Each row is followed by roughly how far along a hidden order it lies, from 0 to 30. A new part has a new order.
[ 2.31 -8.08  0.48  0.26 -0.11  2.89 -2.36  3.91  3.02  2.25 -3.49  1.98
  2.81  1.13  0.01 -2.13  2.41  0.55  1.00 -2.08 -1.96 -2.13  1.50  1.50
 -1.47  0.14  3.21  0.49  1.15  0.10 -3.02  3.22 -0.30 -1.34 -2.41  2.04
  1.13 -3.96  0.57 -1.46  2.42  0.11 -2.50 -0.23]	24
[ 1.58 -4.88  1.31 -0.50 -0.95  1.94 -2.57  0.99  1.21  2.50 -3.22  2.22
  2.06  1.08 -0.33 -2.90 -0.55  0.11  3.43  0.07  0.60 -0.89  0.96  1.06
 -0.23  0.86 -0.04 -0.03  1.18 -0.08 -1.77  0.22 -0.80  0.44 -3.17  2.25
  1.52 -1.95  1.71 -1.91  1.01  0.22 -2.17 -0.22]	21
[ 1.88 -3.22  1.01 -0.59 -0.68  1.37 -0.54  3.49 -0.33  1.82 -3.70  2.31
 -0.58  1.92  0.97 -1.19 -0.38 -0.58  1.15 -1.80 -0.73 -0.70  0.43  3.60
 -0.45 -0.80  2.90 -1.37 -0.05 -1.50  1.78 -1.31 -3.33 -1.65 -1.38 -0.75
  0.20 -2.69  1.89 -1.09  1.32  0.87  0.46  0.70]	0
[ 1.61 -2.95  1.17  0.74 -0.23  2.50 -2.60  3.00  1.26  2.26 -4.15  3.30
  2.19  1.93  0.46 -2.08 -0.94 -0.08  2.03 -1.96 -1.34 -1.00  1.42  3.27
  0.37  0.63  0.52 -0.55  1.31 -0.41 -1.25  2.03 -1.03 -0.91 -2.60  1.96
  0.65 -1.56  1.39 -1.40  1.49  0.36 -1.09 -0.02]	19
[ 1.87 -4.17  0.85  0.32  0.09  2.21 -1.70  4.56  1.64  2.85 -4.21  2.64
  2.09  1.80  0.53 -2.63  0.56  0.23  2.16 -1.89 -1.35 -0.81  1.71  2.65
 -0.10  0.15  2.41 -0.47  1.12 -0.74 -1.01  1.56  0.09 -1.41 -1.22  1.65
  0.46 -2.66  0.83 -1.93  2.13  0.24 -0.95 -0.03]	20
[ 2.23 -9.99  0.26  0.42 -0.40  1.97 -2.51  0.15  1.90  1.29 -4.37  0.60
  3.04  0.35 -0.61 -1.16  1.98  0.29  1.14 -1.30 -0.76 -1.43  1.84  0.37
 -1.24  0.40  1.96  1.24  0.79  0.49 -3.05  3.87  0.46  0.19 -2.25  2.04
  0.65 -1.90  0.64 -1.11  2.75  0.36 -2.07 -0.27]	30
[ 2.83 -5.90  0.87  0.15 -0.40  4.35 -2.71  3.05  2.14  2.57 -2.99  2.47
  2.37  2.28  0.26 -2.11  2.18  0.62  0.92 -3.02 -2.18 -3.31  0.99  2.86
 -1.21  0.45  3.35 -0.03  1.84  0.09 -2.75  2.92 -0.23 -1.34 -2.20  1.76
  1.34 -2.99  1.17 -1.39  1.81  0.32 -1.89 -0.12]	17
[ 0.49 -3.32  1.01  1.18  0.13  0.16 -1.88  3.42  1.76  2.10 -4.68  3.33
  3.29  0.19  0.17 -1.99 -0.23  0.04  2.70 -1.88 -0.04  0.83  2.04  1.20
  0.27  0.28  0.44 -0.03  0.75 -0.38 -1.17  2.36 -0.59 -0.68 -1.77  2.44
  0.18 -1.08  1.54 -1.50  2.05  0.21 -0.88 -0.25]	30
[ 1.58 -6.51 -0.12 -1.92 -1.12  1.30 -1.71  1.55 -0.19  1.67 -2.97  1.19
  0.86  1.74 -0.50 -1.80 -0.25 -0.51  3.07 -0.03  1.21 -0.98  0.53  0.57
  0.25  0.12  2.13 -0.31  0.28 -0.47  0.26  0.12 -2.67  1.10 -2.00 -0.55
  0.66 -3.88  1.98 -2.32  2.22  0.66 -1.67  0.85]	5
[-0.46 -5.62  0.55 -0.14 -0.01 -0.57 -1.89  0.67  1.14  1.87 -4.62  0.31
  0.99  1.10  0.64 -3.53 -0.45  0.33  3.76 -0.61  0.81  1.81  1.72 -0.56
  1.39 -0.03 -0.21  0.16  0.07 -0.44  1.03  0.05 -3.04  0.63 -0.97  0.39
 -0.91 -1.74  1.71 -2.86  1.68  0.29 -2.70  0.65]	18
[ 1.21 -3.98  0.86  0.23 -0.11  1.33 -1.66  3.13  1.98  2.49 -3.11  1.93
  2.00  1.23  0.44 -3.66 -0.13  0.10  3.21 -1.34 -0.42  0.17  1.86  1.55
  0.47  0.18  1.30 -0.49  0.91 -0.61 -0.10  2.03 -0.94 -0.95 -2.60  1.79
  0.51 -2.33  1.99 -2.70  1.46  0.16 -2.48 -0.04]	21
[ 1.77 -4.97  1.11  1.34  0.28  1.59 -1.75  3.39  1.57  2.25 -2.84  2.31
  2.70  0.91  0.36 -1.48  1.79  0.18  0.00 -2.03 -2.01 -1.56  2.25  1.76
 -1.25  0.32  3.17  0.55  0.78  0.25 -2.93  3.44  0.16 -0.98 -1.77  1.27
  0.30 -1.51  0.72 -0.96  2.10  0.47 -1.17 -0.05]	28
[ 1.94 -4.27  0.95 -0.19  0.02  1.62 -1.02  3.55  2.01  4.31 -3.66  2.52
  2.02  1.38  0.63 -2.71  0.02  0.38  3.64 -1.20 -1.38 -0.17  1.95  2.28
  0.17 -0.42  3.55 -0.62  0.60 -1.01  0.66  0.80 -2.82 -1.71 -2.46  1.08
  0.16 -3.57  1.98 -3.58  2.99 -0.02 -3.71  0.22]	17
[ 3.93 -8.72 -0.33 -2.91 -1.73  3.73 -2.55  4.08  1.85  3.29 -4.32  0.67
  1.58  1.40 -0.70 -2.40  2.37  0.47  2.41 -0.38  0.01 -2.89  0.29 -0.16
 -0.78 -0.40  3.47  0.13  0.47 -0.61 -0.09  0.97 -2.53 -0.53 -3.18 -0.36
  1.82 -5.56  0.39 -2.80  2.86  0.29 -3.36  0.27]	5
[ 2.66 -5.68  0.96 -0.03 -0.83  5.26 -2.48  1.25  1.80  1.43 -1.31  2.59
 -0.03  3.11  0.44 -2.41  1.12  0.34  0.52 -2.33 -2.60 -3.75 -0.01  3.41
 -1.02  0.74  2.26 -0.02  2.07 -0.17 -2.89  1.68  0.13 -1.35 -2.40  1.11
  1.93 -3.45  0.75 -0.01  0.34  0.69 -0.94 -0.07]	9
[ 1.47 -4.66  1.06  0.22 -0.14 -0.41 -1.67  3.69  3.02  3.54 -4.53  1.13
  2.00  0.10  0.49 -3.30  0.49  0.80  3.68 -0.13  0.27  1.77  2.28 -0.30
  0.68 -0.37  1.34 -0.05  0.27 -0.85  1.08  1.24 -2.43 -0.70 -1.22  1.77
  0.00 -2.15  1.31 -3.79  5.11 -0.21 -3.55 -0.06]	25
